Here is a tiny trained network, its code and every weight. The questions are about switching its units off for an input and a class, where a switched-off unit gives its printed mean instead of its output.

import numpy as np


def w(rows, s, z=0):
    codes = np.array(rows[::2]) - 128.0
    scale = np.full(codes.shape[1], s)
    scale[-1] = z or s
    return codes * scale


def f(y):
    return y / 2 * (1 + np.tanh(0.7978845608 * (y + 0.044715 * y**3)))


def log_softmax(a):
    a = a - a.max(-1, keepdims=True)
    return a - np.log(np.exp(a).sum(-1, keepdims=True))


def net(x, mask):
    res = np.array(x, float).reshape(1, 2) / 4 @ E
    y = f(res @ A[0][:, :-1].T + A[0][:, -1])
    res = res + np.where(mask, y, B[0][:, -1]) @ B[0][:, :-1]
    return log_softmax(res[-1] @ U[:, :-1].T + U[:, -1])


A, B = {}, {}
E = w([
[129,211,133,128,30,229,59,102,59],'x0',
[108,97,159,254,130,87,126,69,80],'x1',
],0.0083)
A[0] = w([
[120,131,145,248,88,144,124,115,96,107],'n0',
[121,169,113,69,59,208,91,144,100,130],'n1',
[128,88,116,51,152,63,144,164,213,210],'n2',
[138,122,124,145,98,116,99,111,97,65],'n3',
[125,116,158,114,95,122,151,127,158,122],'n4',
[109,90,134,176,159,46,139,121,179,173],'n5',
[133,152,133,86,100,153,130,140,127,95],'n6',
[141,114,132,31,119,105,123,122,105,253],'n7',
[131,123,141,141,126,106,117,132,132,84],'n8',
[133,162,124,226,102,165,94,112,88,67],'n9',
[144,109,130,122,96,105,118,154,167,124],'n10',
[97,73,144,222,134,54,156,105,136,125],'n11',
[95,151,153,128,122,152,130,119,92,138],'n12',
],0.017,0.0051)
B[0] = w([
[111,21,128,158,113,177,155,40,71,210],'n0',
[139,247,176,102,110,189,93,133,137,228],'n1',
[101,24,20,66,161,84,174,146,125,250],'n2',
[142,132,67,111,70,94,148,179,72,144],'n3',
[125,126,110,122,112,92,136,161,116,132],'n4',
[118,155,225,205,240,156,102,75,204,234],'n5',
[125,211,81,111,25,28,127,245,78,161],'n6',
[129,74,229,62,243,180,114,30,246,189],'n7',
[119,165,69,143,83,75,122,187,93,130],'n8',
[118,52,78,75,91,129,162,88,64,195],'n9',
[114,137,61,128,110,98,120,142,111,140],'n10',
[156,212,148,251,92,76,103,208,117,243],'n11',
[77,106,222,100,168,191,175,71,104,155],'n12',
],0.025,0.016)
U = w([
[97,45,58,85,188,98,165,124,188,250],'0',
[137,158,198,245,137,98,72,131,130,123],'1',
[143,253,205,71,100,166,76,132,146,164],'2',
[110,60,99,124,68,156,157,61,54,187],'3',
[127,156,45,115,67,57,136,196,91,48],'4',
[111,162,66,120,86,71,116,190,91,37],'5',
[115,148,54,122,67,90,140,212,101,42],'6',
[128,158,52,127,85,92,169,168,113,24],'7',
],0.0068,0.0022)

Each question gives the input, the list of numbers given to net, and the class t.
The units are the neurons (one row each of A and B). Each row of codes is followed by its name. A weight is (code - 128) times the scale printed after its matrix; where a second scale follows, it is the last column's (A, B and U).
mask holds one flag per neuron, in row order. A switched-off neuron (its flag False) gives its mean, the last column of its row in B, instead of its output. The means were averaged over made-up inputs and are rounded, as every weight is.
A unit's drop is (log p(t) with every unit on - log p(t) with that unit switched off) / (log p(t) with every unit on - log p(t) with every unit switched off).
The circuit of an input: a set's keep is (log p(t) with only the set's units on - log p(t) with every unit switched off) / (log p(t) with every unit on - log p(t) with every unit switched off). Starting from the 12 units with the biggest drops (on a tie, the unit counted first), units are removed one at a time, each time the one whose removal leaves the highest keep (on an exact tie, the one counted first), for as long as the keep stays at least 0.8.
units of the circuit, in order: the units of the circuit, biggest drop first
top k neurons: the k neurons with the biggest drops, biggest first
drop when u is switched off: that unit's drop, to one decimal
input [1,6], class 3: units of the circuit, in order => [n0]
input [8,1], class 3: top 4 neurons => [n9 n0 n5 n11]
input [0,-1], class 0: top 2 neurons => [n11 n1]
input [1,1], class 3: top 3 neurons => [n11 n5 n1]
input [4,0], class 2: top 2 neurons => [n2 n1]
input [8,2], class 3: top 2 neurons => [n9 n0]
input [-8,1], class 1: top 3 neurons => [n11 n5 n9]
input [-6,2], class 1: drop when n11 is switched off => 1.5
input [3,0], class 2: drop when n2 is switched off => 1.7
input [4,-6], class 2: drop when n2 is switched off => 0.0
input [2,1], class 3: drop when n5 is switched off => 0.6
